Here is a tiny trained network, its code and every weight. The questions are about switching its units off for an input and a class, where a switched-off unit gives its printed mean instead of its output.

import numpy as np


def w(rows, s, z=0):
    codes = np.array(rows[::2]) - 128.0
    scale = np.full(codes.shape[1], s)
    scale[-1] = z or s
    return codes * scale


def f(y):
    return np.maximum(y, 0)


def log_softmax(a):
    a = a - a.max(-1, keepdims=True)
    return a - np.log(np.exp(a).sum(-1, keepdims=True))


def net(x, mask):
    res = np.array(x, float).reshape(1, 6) / 4 @ E
    y = f(res @ A[0][:, :-1].T + A[0][:, -1])
    res = res + np.where(mask, y, B[0][:, -1]) @ B[0][:, :-1]
    return log_softmax(res[-1] @ U[:, :-1].T + U[:, -1])


A, B = {}, {}
E = w([
[85,146,62,112,210,2,215],'x0',
[244,96,58,12,77,70,105],'x1',
[130,134,136,128,125,124,130],'x2',
[18,239,56,98,24,129,105],'x3',
[128,113,88,145,133,141,122],'x4',
[124,119,120,129,129,131,127],'x5',
],0.014)
A[0] = w([
[129,124,129,139,100,175,103,188],'neuron 0',
[4,201,132,178,119,164,112,143],'neuron 1',
[106,146,120,155,137,80,128,142],'neuron 2',
[113,168,112,147,165,136,140,98],'neuron 3',
[124,161,70,65,45,103,101,6],'neuron 4',
[141,96,100,100,211,37,185,87],'neuron 5',
[74,162,112,139,147,118,177,105],'neuron 6',
[132,122,141,154,111,128,149,75],'neuron 7',
[99,94,152,126,82,174,96,188],'neuron 8',
[149,120,148,140,87,169,102,213],'neuron 9',
[232,81,136,105,170,120,136,152],'neuron 10',
[87,170,157,166,98,201,101,82],'neuron 11',
[155,119,161,149,77,178,58,254],'neuron 12',
[171,121,133,131,127,128,122,74],'neuron 13',
[128,150,111,141,151,76,164,143],'neuron 14',
[124,95,196,224,225,163,159,219],'neuron 15',
],0.014,0.0083)
B[0] = w([
[147,149,161,154,130,111,85,180],'neuron 0',
[155,71,180,248,150,110,187,244],'neuron 1',
[102,122,119,122,124,126,169,160],'neuron 2',
[84,130,108,161,136,140,138,155],'neuron 3',
[75,211,70,86,152,130,33,206],'neuron 4',
[159,104,118,161,179,12,139,208],'neuron 5',
[93,114,105,122,136,166,205,179],'neuron 6',
[137,118,110,131,140,132,104,134],'neuron 7',
[171,159,124,180,142,105,112,190],'neuron 8',
[172,137,125,121,103,149,95,196],'neuron 9',
[217,71,186,110,100,149,164,232],'neuron 10',
[187,131,149,209,135,71,123,198],'neuron 11',
[192,133,163,125,76,152,57,231],'neuron 12',
[125,95,150,138,119,148,135,154],'neuron 13',
[95,95,98,125,156,61,163,170],'neuron 14',
[83,252,46,28,142,127,32,254],'neuron 15',
],0.013,0.027)
U = w([
[118,233,109,95,92,199,51,171],'0',
[185,67,143,169,128,79,132,193],'1',
[37,175,47,51,146,89,123,212],'2',
[31,56,135,157,131,152,214,15],'3',
[188,11,174,63,71,222,111,3],'4',
],0.011,0.0037)

Each question gives the input, the list of numbers given to net, and the class t.
The units are the neurons (one row each of A and B). Each row of codes is followed by its name. A weight is (code - 128) times the scale printed after its matrix; where a second scale follows, it is the last column's (A, B and U).
mask holds one flag per neuron, in row order. A switched-off neuron (its flag False) gives its mean, the last column of its row in B, instead of its output. The means were averaged over made-up inputs and are rounded, as every weight is.
A unit's drop is (log p(t) with every unit on - log p(t) with that unit switched off) / (log p(t) with every unit on - log p(t) with every unit switched off).
The circuit of an input: a set's keep is (log p(t) with only the set's units on - log p(t) with every unit switched off) / (log p(t) with every unit on - log p(t) with every unit switched off). Starting from the 12 units with the biggest drops (on a tie, the unit counted first), units are removed one at a time, each time the one whose removal leaves the highest keep (on an exact tie, the one counted first), for as long as the keep stays at least 0.8.
units of the circuit, in order: the units of the circuit, biggest drop first
unit that matters most: the unit with the biggest drop
top k neurons: the k neurons with the biggest drops, biggest first
drop when u is switched off: that unit's drop, to one decimal
input [-3,0,-1,4,6,8], class 1: units of the circuit, in order	neuron 15
input [0,6,0,-6,-3,4], class 4: top 3 neurons	neuron 10; neuron 1; neuron 11
input [6,-6,-4,0,7,-4], class 2: top 2 neurons	neuron 15; neuron 10
input [1,-8,-8,-5,-8,-4], class 2: units of the circuit, in order	neuron 15; neuron 12
input [0,4,-6,0,-6,4], class 4: units of the circuit, in order	neuron 15; neuron 1; neuron 11
input [4,-6,-1,0,-5,4], class 2: top 2 neurons	neuron 15; neuron 10
input [-8,8,1,0,2,1], class 4: top 2 neurons	neuron 15; neuron 10
input [-3,1,2,-4,1,5], class 4: top 2 neurons	neuron 4; neuron 10
input [0,0,1,-5,-4,5], class 0: top 2 neurons	neuron 15; neuron 1
input [-7,-4,-2,1,0,4], class 1: top 3 neurons	neuron 11; neuron 1; neuron 4
input [0,-8,-8,-2,0,5], class 0: top 2 neurons	neuron 15; neuron 5
input [1,1,8,7,-6,-6], class 2: top 3 neurons	neuron 4; neuron 10; neuron 12
input [-7,-6,-2,1,5,5], class 1: top 3 neurons	neuron 1; neuron 11; neuron 4
input [-8,-2,3,7,8,8], class 1: unit that matters most	neuron 1
input [-2,1,-2,-8,5,-1], class 4: top 2 neurons	neuron 10; neuron 4
input [-6,1,-5,-4,8,-3], class 4: top 2 neurons	neuron 4; neuron 10
input [-5,0,-6,-5,-2,-8], class 0: top 2 neurons	neuron 15; neuron 1
input [-3,-8,6,3,4,5], class 1: drop when neuron 1 is switched off	3.3
input [-4,-8,6,4,-2,-1], class 1: drop when neuron 1 is switched off	1.3
input [-6,-6,-6,-3,-2,3], class 0: drop when neuron 13 is switched off	0.0
input [1,2,-7,5,6,-6], class 2: unit that matters most	neuron 12
input [5,-1,-6,6,-8,7], class 3: drop when neuron 15 is switched off	0.3
input [8,0,2,6,-1,-5], class 3: top 3 neurons	neuron 15; neuron 1; neuron 6
